Below is a small trained network, with its code and all its weights. Each question gives an input and a class and asks what happens when units are switched off, that is, made to give their printed mean instead of their output.

import numpy as np


def w(rows, s, z=0):
    codes = np.array(rows[::2]) - 128.0
    scale = np.full(codes.shape[1], s)
    scale[-1] = z or s
    return codes * scale


def f(y):
    return y / 2 * (1 + np.tanh(0.7978845608 * (y + 0.044715 * y**3)))


def log_softmax(a):
    a = a - a.max(-1, keepdims=True)
    return a - np.log(np.exp(a).sum(-1, keepdims=True))


def net(x, mask):
    res = np.array(x, float).reshape(1, 4) / 4 @ E
    y = f(res @ A[0][:, :-1].T + A[0][:, -1])
    res = res + np.where(mask, y, B[0][:, -1]) @ B[0][:, :-1]
    return log_softmax(res[-1] @ U[:, :-1].T + U[:, -1])


A, B = {}, {}
E = w([
[102,14,15,80],'x0',
[118,19,224,179],'x1',
[174,113,43,247],'x2',
[253,109,145,82],'x3',
],0.0051)
A[0] = w([
[95,132,160,54,61],'N0',
[51,143,116,157,35],'N1',
[105,61,85,88,123],'N2',
[134,95,156,143,49],'N3',
[4,131,131,165,18],'N4',
[123,112,115,116,77],'N5',
[115,75,98,108,71],'N6',
[52,136,123,159,7],'N7',
[142,128,108,161,80],'N8',
[99,71,77,94,82],'N9',
[142,179,198,172,97],'N10',
[124,70,172,159,120],'N11',
[136,172,93,106,33],'N12',
[118,63,89,94,100],'N13',
[137,142,141,136,82],'N14',
[143,162,169,152,97],'N15',
[134,128,102,179,23],'N16',
[123,68,175,155,40],'N17',
[114,77,93,99,108],'N18',
[91,136,162,43,81],'N19',
[124,66,176,157,65],'N20',
[143,126,107,161,78],'N21',
[128,32,192,163,45],'N22',
[43,141,122,153,30],'N23',
[119,84,94,102,82],'N24',
[117,113,113,119,65],'N25',
[158,122,128,124,41],'N26',
[248,94,148,90,31],'N27',
[144,125,108,162,37],'N28',
[134,137,142,138,82],'N29',
[146,173,170,153,73],'N30',
[183,120,79,210,52],'N31',
[120,118,163,51,23],'N32',
[130,162,155,150,54],'N33',
[147,126,131,121,24],'N34',
[223,106,142,90,16],'N35',
[81,113,181,37,79],'N36',
[143,239,19,63,24],'N37',
[135,201,189,172,75],'N38',
[151,123,87,206,78],'N39',
[121,125,132,116,53],'N40',
[203,111,142,99,3],'N41',
[158,117,89,211,48],'N42',
[98,125,153,84,30],'N43',
],0.014,0.002)
B[0] = w([
[134,91,191,157,195],'N0',
[154,85,76,95,170],'N1',
[144,195,103,188,223],'N2',
[110,137,127,103,149],'N3',
[163,34,23,74,223],'N4',
[128,138,122,139,129],'N5',
[135,178,111,159,177],'N6',
[149,85,76,96,166],'N7',
[131,113,156,138,138],'N8',
[146,187,95,181,209],'N9',
[141,209,96,181,230],'N10',
[91,158,154,70,209],'N11',
[101,137,133,90,144],'N12',
[137,190,97,180,209],'N13',
[129,138,120,135,128],'N14',
[127,169,106,157,174],'N15',
[134,94,159,138,145],'N16',
[88,157,151,72,195],'N17',
[133,176,106,172,189],'N18',
[133,84,203,165,213],'N19',
[88,163,152,65,204],'N20',
[129,113,156,141,139],'N21',
[61,190,174,34,254],'N22',
[157,80,78,95,177],'N23',
[134,169,107,165,174],'N24',
[130,139,118,137,127],'N25',
[137,113,120,123,125],'N26',
[164,40,15,90,236],'N27',
[129,111,154,141,134],'N28',
[124,136,122,134,127],'N29',
[125,170,101,170,180],'N30',
[142,63,209,179,211],'N31',
[140,80,171,155,186],'N32',
[132,157,112,151,149],'N33',
[130,117,116,125,117],'N34',
[154,68,47,98,200],'N35',
[138,71,219,176,238],'N36',
[45,195,170,2,250],'N37',
[142,205,95,199,232],'N38',
[136,84,201,158,194],'N39',
[127,122,131,132,119],'N40',
[144,88,73,101,171],'N41',
[138,82,206,161,198],'N42',
[131,103,163,145,154],'N43',
],0.043,0.0053)
U = w([
[17,188,166,2,255],'0',
[167,231,72,227,92],'1',
[154,38,241,179,24],'2',
[193,36,4,53,84],'3',
],0.0062,0.001)

Each question gives the input, the list of numbers given to net, and the class t.
The units are the neurons (one row each of A and B). Each row of codes is followed by its name. A weight is (code - 128) times the scale printed after its matrix; where a second scale follows, it is the last column's (A, B and U).
mask holds one flag per neuron, in row order. A switched-off neuron (its flag False) gives its mean, the last column of its row in B, instead of its output. The means were averaged over made-up inputs and are rounded, as every weight is.
A unit's drop is (log p(t) with every unit on - log p(t) with that unit switched off) / (log p(t) with every unit on - log p(t) with every unit switched off).
The circuit of an input: a set's keep is (log p(t) with only the set's units on - log p(t) with every unit switched off) / (log p(t) with every unit on - log p(t) with every unit switched off). Starting from the 12 units with the biggest drops (on a tie, the unit counted first), units are removed one at a time, each time the one whose removal leaves the highest keep (on an exact tie, the one counted first), for as long as the keep stays at least 0.8.
units of the circuit, in order: the units of the circuit, biggest drop first
unit that matters most: the unit with the biggest drop
k most important neurons: the k neurons with the biggest drops, biggest first
drop of u: that unit's drop, to one decimal
input [-4,-1,0,-5], class 3: unit that matters most : N4
input [8,7,5,8], class 1: 4 most important neurons : [N2 N13 N37 N9]
input [3,2,0,-3], class 1: 2 most important neurons : [N37 N27]
input [3,-4,-5,-2], class 2: 3 most important neurons : [N22 N36 N19]
input [-6,-5,-6,-4], class 1: 2 most important neurons : [N38 N10]
input [7,6,0,2], class 1: 4 most important neurons : [N2 N37 N13 N9]
input [-1,2,-6,8], class 3: 2 most important neurons : [N27 N35]
input [0,8,7,-7], class 0: 3 most important neurons : [N22 N20 N11]
input [-7,5,-6,-8], class 3: 2 most important neurons : [N4 N23]
input [5,6,5,-6], class 0: 2 most important neurons : [N22 N27]
input [-6,-8,8,-7], class 0: 2 most important neurons : [N37 N36]
input [-8,-8,6,4], class 0: 2 most important neurons : [N37 N12]
input [-4,-6,1,-7], class 3: 2 most important neurons : [N4 N22]
input [5,-8,8,-5], class 0: 2 most important neurons : [N37 N36]
input [5,-3,-6,-8], class 3: units of the circuit, in order : [N4]
input [-5,5,6,-5], class 2: 2 most important neurons : [N37 N42]
input [6,8,7,0], class 0: drop of N22 : 3.2
input [-7,0,-5,-5], class 1: drop of N12 : 0.0
input [8,4,-4,7], class 1: drop of N2 : 0.1
input [4,3,5,1], class 2: unit that matters most : N31
input [-1,8,2,6], class 0: drop of N22 : 0.4
